Below is a small trained network, with its code and all its weights. Each question gives an input and a class and asks what happens when units are switched off, that is, made to give their printed mean instead of their output.

import numpy as np


def w(rows, s, z=0):
    codes = np.array(rows[::2]) - 128.0
    scale = np.full(codes.shape[1], s)
    scale[-1] = z or s
    return codes * scale


def f(y):
    return np.maximum(y, 0)


def log_softmax(a):
    a = a - a.max(-1, keepdims=True)
    return a - np.log(np.exp(a).sum(-1, keepdims=True))


def net(x, mask):
    res = np.array(x, float).reshape(1, 8) / 4 @ E
    y = f(res @ A[0][:, :-1].T + A[0][:, -1])
    res = res + np.where(mask, y, B[0][:, -1]) @ B[0][:, :-1]
    return log_softmax(res[-1] @ U[:, :-1].T + U[:, -1])


A, B = {}, {}
E = w([
[131,129,130,125,131,126,128,131,122,132,127],'x0',
[84,143,78,238,95,33,190,95,133,238,101],'x1',
[78,161,122,38,83,254,177,95,173,253,96],'x2',
[130,197,225,163,134,103,100,219,207,192,183],'x3',
[183,229,125,118,61,105,48,76,135,107,65],'x4',
[80,190,60,109,68,125,180,191,151,40,180],'x5',
[18,135,126,126,89,122,22,135,31,162,169],'x6',
[90,177,100,86,250,71,120,65,160,138,152],'x7',
],0.007)
A[0] = w([
[187,98,127,182,164,48,86,177,97,44,136,11],'neuron 1',
[72,29,142,138,162,131,197,179,136,155,176,67],'neuron 2',
[142,70,179,130,37,191,128,182,105,92,118,156],'neuron 3',
[147,120,80,172,114,51,142,125,126,159,142,70],'neuron 4',
[153,232,143,127,72,111,51,99,104,113,62,62],'neuron 5',
[106,187,191,137,159,103,112,185,172,151,174,66],'neuron 6',
[89,175,58,122,78,131,202,196,134,33,209,212],'neuron 7',
[47,113,117,90,126,133,25,143,46,163,155,41],'neuron 8',
[108,51,143,153,168,140,206,191,86,131,169,73],'neuron 9',
[160,114,189,42,134,201,66,144,130,55,155,35],'neuron 10',
[48,127,157,97,117,103,68,142,74,141,163,31],'neuron 11',
[53,180,83,101,227,83,119,91,159,106,190,170],'neuron 12',
[144,135,206,138,64,135,117,204,164,167,149,100],'neuron 13',
[173,202,113,144,74,90,89,91,135,147,66,108],'neuron 14',
[242,102,136,110,178,124,223,121,229,106,72,54],'neuron 15',
[139,181,193,143,125,111,110,178,165,150,165,5],'neuron 16',
[87,67,124,119,187,151,158,152,104,152,159,81],'neuron 17',
[185,97,182,27,148,193,61,171,113,45,162,62],'neuron 18',
[164,91,145,198,164,48,94,159,85,47,167,58],'neuron 19',
[105,147,113,53,105,210,161,137,158,206,104,3],'neuron 20',
[143,181,205,167,109,104,107,193,204,156,183,48],'neuron 21',
[35,129,124,141,105,129,54,131,40,148,158,67],'neuron 22',
[153,87,146,165,29,162,140,214,69,104,108,130],'neuron 23',
[132,110,119,227,35,124,164,147,107,165,91,115],'neuron 24',
[201,216,127,112,84,110,104,99,131,113,48,54],'neuron 25',
[125,71,2,119,108,137,157,51,49,80,82,28],'neuron 26',
[134,65,59,87,103,148,130,75,99,59,98,89],'neuron 27',
[190,12,253,168,197,142,71,62,87,198,65,214],'neuron 28',
],0.0069,0.0042)
B[0] = w([
[57,151,215,96,38,200,159,43,89,134,130,193],'neuron 1',
[133,42,108,105,122,135,42,107,199,60,205,194],'neuron 2',
[189,168,153,78,187,58,131,45,181,128,94,210],'neuron 3',
[43,108,147,166,104,91,169,118,121,179,157,168],'neuron 4',
[129,21,100,130,128,133,83,111,218,57,200,183],'neuron 5',
[104,91,134,155,172,169,90,159,112,128,43,185],'neuron 6',
[129,217,62,64,68,106,66,202,120,149,107,254],'neuron 7',
[231,178,110,217,128,174,209,120,118,65,142,197],'neuron 8',
[144,67,132,114,110,125,61,101,194,80,186,188],'neuron 9',
[61,81,121,168,126,38,201,149,122,213,173,208],'neuron 10',
[213,143,116,210,135,174,184,144,118,96,136,172],'neuron 11',
[215,152,181,56,174,58,116,48,162,151,72,216],'neuron 12',
[122,113,133,110,200,142,125,128,116,106,73,193],'neuron 13',
[98,64,116,131,136,112,99,140,171,88,209,182],'neuron 14',
[205,207,98,250,107,183,222,162,77,66,179,220],'neuron 15',
[98,80,114,132,187,194,113,168,83,117,87,168],'neuron 16',
[156,90,84,96,92,154,72,103,199,73,156,177],'neuron 17',
[62,93,93,178,153,7,210,145,125,248,172,226],'neuron 18',
[54,166,239,70,45,226,152,36,64,151,108,204],'neuron 19',
[44,137,239,113,19,222,167,1,55,147,137,202],'neuron 20',
[99,67,130,161,200,204,85,204,62,144,62,198],'neuron 21',
[227,161,95,212,132,133,223,145,101,72,155,194],'neuron 22',
[222,160,159,74,194,81,116,65,169,130,85,205],'neuron 23',
[133,129,139,128,175,25,158,87,167,188,112,192],'neuron 24',
[125,15,114,140,125,175,66,126,169,98,204,177],'neuron 25',
[82,48,138,144,213,201,92,232,82,143,36,209],'neuron 26',
[91,101,149,133,193,148,116,186,95,124,67,199],'neuron 27',
[114,251,45,52,44,89,67,238,123,131,127,244],'neuron 28',
],0.0061,0.0096)
U = w([
[40,136,205,93,20,208,146,38,90,142,129,102],'0',
[80,59,114,145,221,190,86,205,93,128,31,96],'1',
[232,168,89,216,115,158,197,140,114,76,187,100],'2',
[123,24,96,104,98,125,31,104,203,74,241,107],'3',
[30,95,91,166,132,1,186,123,137,226,166,128],'4',
[136,146,116,90,120,113,102,133,136,127,116,255],'5',
[117,222,47,46,40,97,52,207,126,132,120,101],'6',
[207,149,163,57,213,59,110,31,155,132,70,122],'7',
],0.0082,0.012)

Each question gives the input, the list of numbers given to net, and the class t.
The units are the neurons (one row each of A and B). Each row of codes is followed by its name. A weight is (code - 128) times the scale printed after its matrix; where a second scale follows, it is the last column's (A, B and U).
mask holds one flag per neuron, in row order. A switched-off neuron (its flag False) gives its mean, the last column of its row in B, instead of its output. The means were averaged over made-up inputs and are rounded, as every weight is.
A unit's drop is (log p(t) with every unit on - log p(t) with that unit switched off) / (log p(t) with every unit on - log p(t) with every unit switched off).
The circuit of an input: a set's keep is (log p(t) with only the set's units on - log p(t) with every unit switched off) / (log p(t) with every unit on - log p(t) with every unit switched off). Starting from the 12 units with the biggest drops (on a tie, the unit counted first), units are removed one at a time, each time the one whose removal leaves the highest keep (on an exact tie, the one counted first), for as long as the keep stays at least 0.8.
units of the circuit, in order: the units of the circuit, biggest drop first
k most important neurons: the k neurons with the biggest drops, biggest first
drop of u: that unit's drop, to one decimal
input [-6,-6,-7,3,4,-4,-2,4], class 0: units of the circuit, in order => (neuron 19; neuron 1)
input [1,6,-2,-6,6,-8,6,6], class 6: units of the circuit, in order => (neuron 28)
input [-2,-1,-6,-4,-1,5,3,-8], class 7: units of the circuit, in order => (neuron 23; neuron 3)
input [2,0,-7,8,2,4,-4,8], class 1: 4 most important neurons => (neuron 21; neuron 6; neuron 16; neuron 20)
input [-5,-7,4,1,-3,-4,-2,-1], class 4: units of the circuit, in order => (neuron 18; neuron 10)
input [1,5,-5,2,-6,-6,-2,0], class 3: 2 most important neurons => (neuron 2; neuron 9)
input [-1,0,-5,-8,-4,-3,-7,2], class 1: 2 most important neurons => (neuron 26; neuron 27)
input [7,-2,7,-5,0,-5,2,5], class 0: 2 most important neurons => (neuron 20; neuron 7)
input [-6,-2,-7,-6,5,-7,6,-1], class 0: 2 most important neurons => (neuron 19; neuron 1)
input [-6,6,-7,0,-3,8,3,5], class 6: 3 most important neurons => (neuron 7; neuron 20; neuron 18)
input [3,7,-1,2,-8,1,1,-3], class 3: units of the circuit, in order => (neuron 2; neuron 9)
input [-1,6,-2,0,-1,5,8,-8], class 2: 2 most important neurons => (neuron 22; neuron 8)
input [1,0,2,-4,3,6,2,8], class 7: 2 most important neurons => (neuron 12; neuron 28)
input [2,-3,-5,0,-3,-7,-8,1], class 2: 2 most important neurons => (neuron 15; neuron 7)
input [4,-7,0,-4,0,-5,4,-8], class 7: units of the circuit, in order => (neuron 3)
input [-3,6,-8,-8,-1,-5,-2,6], class 0: 2 most important neurons => (neuron 19; neuron 1)
input [-2,2,6,5,-4,-7,8,-2], class 2: units of the circuit, in order => (neuron 8; neuron 22)
input [-7,-6,-6,-8,-1,-5,-6,-2], class 1: drop of neuron 6 => -0.1
input [-5,4,-1,-4,-3,8,0,-1], class 6: drop of neuron 18 => 0.1
input [4,-8,-8,8,6,7,8,-3], class 0: drop of neuron 18 => -0.1
